Below are the code and all the weights of a small trained network. Each question names an input and a target symbol and asks about switching units off, where a switched-off unit gives its printed mean instead of its output.

import numpy as np


def w(rows, s, z=0):
    codes = np.array(rows[::2]) - 128.0
    scale = np.full(codes.shape[1], s)
    scale[-1] = z or s
    return codes * scale


def softmax(a):
    e = np.exp(a - a.max(-1, keepdims=True))
    return e / e.sum(-1, keepdims=True)


def log_softmax(a):
    a = a - a.max(-1, keepdims=True)
    return a - np.log(np.exp(a).sum(-1, keepdims=True))


def net(x, mask):
    ids = ['ΓΛΠβδζηθμτφψω'.index(c) for c in x.split()]
    T = len(ids)
    res = E[ids] + P[:T]
    u = 0
    for l in range(2):
        r = res
        for j in range(3):
            rows = slice(2 * j, 2 * j + 2)
            q, k, v = (r @ M[l][rows].T for M in (Q, K, V))
            z = softmax(np.where(np.tri(T) > 0, q @ k.T / 2**0.5, -1e9)) @ v
            o = O[l][rows]
            res = res + np.where(mask[u + j], z, o[:, -1]) @ o[:, :-1]
        u += 3
    return log_softmax(res[-1] @ U[:, :-1].T + U[:, -1])


Q, K, V, O = {}, {}, {}, {}
E = w([
[186,133,201,169,216,122,120,151,155],'Γ',
[95,84,164,136,61,126,108,150,136],'Λ',
[157,143,162,101,82,126,161,141,122],'Π',
[154,160,120,126,78,164,91,146,81],'β',
[71,123,97,92,144,188,164,68,103],'δ',
[177,106,165,150,82,138,112,94,138],'ζ',
[125,76,78,73,89,177,183,120,147],'η',
[85,118,92,151,158,137,182,100,127],'θ',
[147,66,171,85,214,83,169,124,119],'μ',
[95,150,50,90,157,161,237,154,122],'τ',
[105,65,145,119,176,193,187,159,133],'φ',
[123,143,91,103,106,144,101,143,191],'ψ',
[135,124,48,113,112,118,250,98,101],'ω',
],0.023)
P = w([
[113,78,100,167,106,109,76,255,218],'0',
[167,107,194,165,133,104,166,136,149],'1',
[170,109,190,173,95,110,156,135,137],'2',
[150,125,186,181,108,135,160,126,137],'3',
[141,104,196,173,130,122,167,144,155],'4',
[134,117,175,170,123,138,198,128,143],'5',
[131,108,231,187,114,124,142,126,141],'6',
[140,128,244,202,114,131,134,115,125],'7',
],0.011)
Q[0] = w([
[112,74,229,202,75,189,255,187,106],'0.h1',
[199,126,166,122,59,181,200,57,128],'0.h1',
[95,141,193,113,127,92,171,162,173],'0.h2',
[148,141,87,164,178,96,193,122,188],'0.h2',
[92,73,196,50,144,176,162,24,164],'0.h3',
[147,35,115,146,75,169,179,144,241],'0.h3',
],0.0064)
K[0] = w([
[65,18,16,112,141,164,62,171,203],'0.h1',
[107,41,124,158,110,147,112,166,227],'0.h1',
[82,126,102,162,151,77,43,115,185],'0.h2',
[87,77,64,58,116,10,135,140,131],'0.h2',
[31,133,118,81,134,92,127,213,131],'0.h3',
[159,13,1,140,116,122,75,207,197],'0.h3',
],0.0065)
V[0] = w([
[252,155,77,80,151,56,156,106,120],'0.h1',
[146,55,173,158,124,67,106,186,96],'0.h1',
[219,112,189,117,89,221,114,102,112],'0.h2',
[230,80,77,239,80,121,118,145,178],'0.h2',
[129,179,255,70,147,154,196,189,99],'0.h3',
[60,68,130,62,50,126,173,140,170],'0.h3',
],0.0066)
O[0] = w([
[91,147,108,55,191,34,163,84,64,19],'0.h1',
[47,250,94,126,103,105,173,114,198,200],'0.h1',
[245,177,15,34,91,167,237,132,128,127],'0.h2',
[88,115,241,212,128,94,178,102,107,240],'0.h2',
[194,130,18,121,148,3,109,225,130,133],'0.h3',
[176,230,205,68,145,123,157,204,174,255],'0.h3',
],0.006,0.0062)
Q[1] = w([
[132,131,181,128,137,149,168,114,60],'1.h1',
[109,191,162,207,90,118,222,183,165],'1.h1',
[27,89,115,57,70,126,74,112,122],'1.h2',
[59,118,92,66,146,50,94,92,115],'1.h2',
[144,143,163,245,135,75,232,191,128],'1.h3',
[141,111,130,167,43,157,254,199,182],'1.h3',
],0.0063)
K[1] = w([
[170,99,85,116,234,107,129,188,171],'1.h1',
[60,97,140,162,83,174,117,212,189],'1.h1',
[227,154,114,187,156,143,169,84,160],'1.h2',
[182,159,170,144,134,161,145,139,22],'1.h2',
[119,166,111,129,175,81,145,241,128],'1.h3',
[2,162,139,178,116,121,74,193,94],'1.h3',
],0.0077)
V[1] = w([
[159,114,110,132,143,178,116,143,248],'1.h1',
[49,149,112,193,70,73,159,58,146],'1.h1',
[192,123,47,226,119,142,151,130,131],'1.h2',
[76,118,234,118,142,238,136,75,101],'1.h2',
[124,67,173,186,254,149,161,174,58],'1.h3',
[91,147,57,158,63,67,52,219,63],'1.h3',
],0.0072)
O[1] = w([
[153,128,64,78,174,91,51,117,59,254],'1.h1',
[126,154,107,180,247,79,90,122,105,163],'1.h1',
[244,160,142,188,134,121,118,102,128,103],'1.h2',
[105,111,110,136,84,132,114,86,187,192],'1.h2',
[112,97,153,167,117,181,62,147,106,199],'1.h3',
[124,156,164,137,144,230,121,111,171,104],'1.h3',
],0.011,0.0095)
U = w([
[159,97,67,220,100,66,220,133,145,199],'Γ',
[187,141,122,197,190,149,110,140,93,99],'Λ',
[77,119,108,53,156,140,63,17,67,167],'Π',
[55,184,91,143,143,139,162,254,48,67],'β',
[186,177,65,130,98,165,85,183,78,98],'δ',
[132,92,151,55,135,57,151,172,106,3],'ζ',
[39,157,182,208,29,96,182,191,150,131],'η',
[221,124,163,189,107,157,182,56,200,145],'θ',
[185,39,66,131,100,166,167,115,223,142],'μ',
[180,202,189,120,106,106,204,205,113,54],'τ',
[129,211,115,98,162,125,78,125,204,221],'φ',
[79,105,79,214,134,167,107,68,139,144],'ψ',
[125,116,179,112,152,242,150,175,116,119],'ω',
],0.0055,0.0027)

Each question gives the input, a string of symbols that net reads in full, and the target symbol t.
The units are the heads (2 rows each of Q, K, V and O). Each row of codes is followed by its name. A weight is (code - 128) times the scale printed after its matrix; where a second scale follows, it is the last column's (O and U).
mask holds one flag per head, layer by layer. A switched-off head (its flag False) gives its mean, the last column of its rows in O, instead of its output. The means were averaged over made-up inputs and are rounded, as every weight is.
A unit's drop is (log p(t) with every unit on - log p(t) with that unit switched off) / (log p(t) with every unit on - log p(t) with every unit switched off).
The circuit of an input: a set's keep is (log p(t) with only the set's units on - log p(t) with every unit switched off) / (log p(t) with every unit on - log p(t) with every unit switched off). Starting from all 6 units, units are removed one at a time, each time the one whose removal leaves the highest keep (on an exact tie, the one counted first), for as long as the keep stays at least 0.8.
units of the circuit, in order: the units of the circuit, biggest drop first
most important unit: the unit with the biggest drop
heads that matter: for each layer, one digit per head in row order, 1 if its drop is at least 0.15 and else 0, layers parted by /
drop of u: that unit's drop, to one decimal
input Γ Λ ω Π ψ ζ, target Λ: units of the circuit, in order : 0.h3, 1.h2, 1.h1, 0.h1
input Λ η δ Γ Λ η, target φ: heads that matter : 100 / 101
input θ β ω, target ψ: units of the circuit, in order : 0.h2, 0.h3, 1.h2, 1.h1
input β Λ Λ ζ τ Λ β η, target θ: most important unit : 1.h3
input ζ μ ζ, target Γ: units of the circuit, in order : 1.h3, 0.h2, 0.h1
input η φ η Λ ψ μ, target ζ: units of the circuit, in order : 1.h3, 0.h3, 1.h1
input Π ζ ζ φ, target τ: heads that matter : 011 / 011
input Γ μ ζ, target Λ: units of the circuit, in order : 0.h3, 1.h2
input μ θ φ β, target β: units of the circuit, in order : 1.h2, 0.h1
input Λ ζ ζ Γ, target φ: heads that matter : 100 / 111
input ω Γ ω, target η: units of the circuit, in order : 1.h1, 0.h2, 0.h1, 1.h3
input ψ Λ Λ ω Λ ψ θ, target Π: units of the circuit, in order : 1.h1, 0.h3
input μ τ Π θ, target β: heads that matter : 101 / 010
input φ ω ψ, target δ: heads that matter : 001 / 110
input ψ η η τ ω θ μ θ, target Π: units of the circuit, in order : 1.h1
input τ β Λ ω μ η, target ω: units of the circuit, in order : 1.h3, 0.h2, 0.h1, 1.h1
input β ζ Γ Λ θ Λ ζ ω, target θ: units of the circuit, in order : 1.h3, 1.h1
input Π η ψ μ Γ Π, target τ: units of the circuit, in order : 1.h2, 1.h3, 0.h3, 0.h2
input β η θ ω, target θ: units of the circuit, in order : 1.h3, 1.h2
input ω θ ω τ ζ ζ ζ, target η: heads that matter : 101 / 111
input ψ τ ω μ ζ, target Π: heads that matter : 001 / 110
input τ Π Λ β Γ Γ δ, target ω: heads that matter : 111 / 101
input δ β δ θ ζ, target μ: most important unit : 0.h1
input δ ζ ζ Π φ δ ω, target μ: heads that matter : 110 / 110
input ω η Γ ω τ ω ω, target η: drop of 1.h1 : 0.9
input β η ζ ψ Γ β Π, target θ: drop of 0.h2 : 0.2
